Here is a tiny trained network, its code and every weight. The questions are about switching its units off for an input and a class, where a switched-off unit gives its printed mean instead of its output.

import numpy as np


def w(rows, s, z=0):
    codes = np.array(rows[::2]) - 128.0
    scale = np.full(codes.shape[1], s)
    scale[-1] = z or s
    return codes * scale


def norm(h):
    return h / np.sqrt((h * h).mean(-1, keepdims=True) + 1e-5)


def f(y):
    return y / 2 * (1 + np.tanh(0.7978845608 * (y + 0.044715 * y**3)))


def log_softmax(a):
    a = a - a.max(-1, keepdims=True)
    return a - np.log(np.exp(a).sum(-1, keepdims=True))


def net(x, mask):
    res = np.array(x, float).reshape(1, 5) / 4 @ E
    u = 0
    for l in range(3):
        y = f(norm(res) @ A[l][:, :-1].T + A[l][:, -1])
        res = res + np.where(mask[u : u + 5], y, B[l][:, -1]) @ B[l][:, :-1]
        u += 5
    return log_softmax(norm(res)[-1] @ U[:, :-1].T + U[:, -1])


A, B = {}, {}
E = w([
[108,158,205],'x0',
[103,2,159],'x1',
[12,152,91],'x2',
[127,130,130],'x3',
[128,128,129],'x4',
],0.0032)
A[0] = w([
[73,178,251,38],'L0N1',
[94,154,254,8],'L0N2',
[133,155,235,255],'L0N3',
[138,90,52,216],'L0N4',
[79,38,144,222],'L0N5',
],0.0068,0.0012)
B[0] = w([
[146,100,3,228],'L0N1',
[140,50,49,203],'L0N2',
[181,128,53,254],'L0N3',
[178,122,45,177],'L0N4',
[149,207,158,250],'L0N5',
],0.0053,0.0021)
A[1] = w([
[59,150,115,251],'L1N1',
[137,118,99,190],'L1N2',
[84,16,168,185],'L1N3',
[108,223,92,149],'L1N4',
[93,2,173,128],'L1N5',
],0.0068,0.0014)
B[1] = w([
[166,120,175,213],'L1N1',
[149,78,122,190],'L1N2',
[194,233,70,175],'L1N3',
[177,168,131,249],'L1N4',
[137,254,97,174],'L1N5',
],0.0068,0.0021)
A[2] = w([
[101,126,127,4],'L2N1',
[167,147,127,198],'L2N2',
[46,148,150,170],'L2N3',
[1,152,79,187],'L2N4',
[123,90,52,109],'L2N5',
],0.0089,0.0037)
B[2] = w([
[168,137,2,83],'L2N1',
[3,91,158,254],'L2N2',
[134,84,166,131],'L2N3',
[201,58,144,186],'L2N4',
[29,156,123,185],'L2N5',
],0.0068,0.0035)
U = w([
[166,249,133,131],'0',
[210,44,189,125],'1',
[67,128,146,238],'2',
[74,112,36,5],'3',
[80,131,152,180],'4',
],0.011,0.003)

Each question gives the input, the list of numbers given to net, and the class t.
The units are the neurons (one row each of A and B). Each row of codes is followed by its name. A weight is (code - 128) times the scale printed after its matrix; where a second scale follows, it is the last column's (A, B and U).
mask holds one flag per neuron, layer by layer. A switched-off neuron (its flag False) gives its mean, the last column of its row in B, instead of its output. The means were averaged over made-up inputs and are rounded, as every weight is.
A unit's drop is (log p(t) with every unit on - log p(t) with that unit switched off) / (log p(t) with every unit on - log p(t) with every unit switched off).
The circuit of an input: a set's keep is (log p(t) with only the set's units on - log p(t) with every unit switched off) / (log p(t) with every unit on - log p(t) with every unit switched off). Starting from the 12 units with the biggest drops (on a tie, the unit counted first), units are removed one at a time, each time the one whose removal leaves the highest keep (on an exact tie, the one counted first), for as long as the keep stays at least 0.8.
units of the circuit, in order: the units of the circuit, biggest drop first
unit that matters most: the unit with the biggest drop
k most important neurons: the k neurons with the biggest drops, biggest first
k most important neurons of layer l: the k neurons of layer l with the biggest drops, biggest first
drop of u: that unit's drop, to one decimal
input [-4,6,-3,-4,4], class 0: most important neuron -> L1N5
input [2,6,5,-1,-6], class 0: units of the circuit, in order -> L1N3; L1N5
input [-3,-4,-3,-6,-7], class 4: units of the circuit, in order -> L2N2; L1N3; L0N1
input [-3,-6,7,-3,5], class 1: 4 most important neurons of layer 2 -> L2N4; L2N5; L2N3; L2N2
input [8,1,6,-3,-8], class 3: 3 most important neurons -> L0N1; L0N2; L2N5
input [-2,0,-3,1,7], class 4: units of the circuit, in order -> L2N4; L0N1; L1N4
input [6,-4,-6,8,-7], class 2: units of the circuit, in order -> L2N2; L1N3
input [-1,8,-8,7,-6], class 0: units of the circuit, in order -> L1N5; L1N3
input [4,-6,8,2,4], class 1: 2 most important neurons -> L2N4; L1N3
input [-8,-1,-6,-7,-8], class 3: units of the circuit, in order -> L2N4; L2N5; L1N4
input [4,-4,-5,8,-6], class 2: 2 most important neurons of layer 0 -> L0N5; L0N4
input [-6,-2,-5,4,8], class 4: 2 most important neurons of layer 1 -> L1N1; L1N3
input [4,-5,-6,-1,1], class 1: 2 most important neurons -> L1N5; L1N3
input [-2,-4,8,-2,-5], class 1: unit that matters most -> L2N4
input [-2,5,7,-3,-6], class 1: 3 most important neurons -> L0N5; L2N4; L2N5
input [0,3,-4,7,1], class 2: 2 most important neurons -> L2N2; L2N4
input [7,8,-3,-6,-3], class 0: 2 most important neurons -> L1N5; L1N3
input [-6,8,5,-1,-7], class 0: 2 most important neurons of layer 0 -> L0N1; L0N3
input [-7,4,-5,-3,-4], class 3: 2 most important neurons of layer 2 -> L2N4; L2N3
input [3,2,-5,7,4], class 2: unit that matters most -> L1N1
input [-8,-3,-6,-5,-6], class 3: 4 most important neurons -> L1N1; L2N4; L0N4; L2N5
input [-3,8,7,-8,-8], class 0: 2 most important neurons -> L1N3; L1N5
input [5,8,-3,-3,7], class 0: 2 most important neurons of layer 1 -> L1N5; L1N3
input [-4,1,-6,2,-8], class 4: 2 most important neurons of layer 0 -> L0N5; L0N3
input [6,-6,7,1,6], class 1: 2 most important neurons of layer 0 -> L0N5; L0N1
input [7,-6,-2,-3,-7], class 3: drop of L0N3 -> 0.3
input [0,-2,-2,-6,6], class 2: drop of L2N4 -> 0.2
input [-1,8,-6,1,-3], class 0: drop of L1N3 -> 0.5
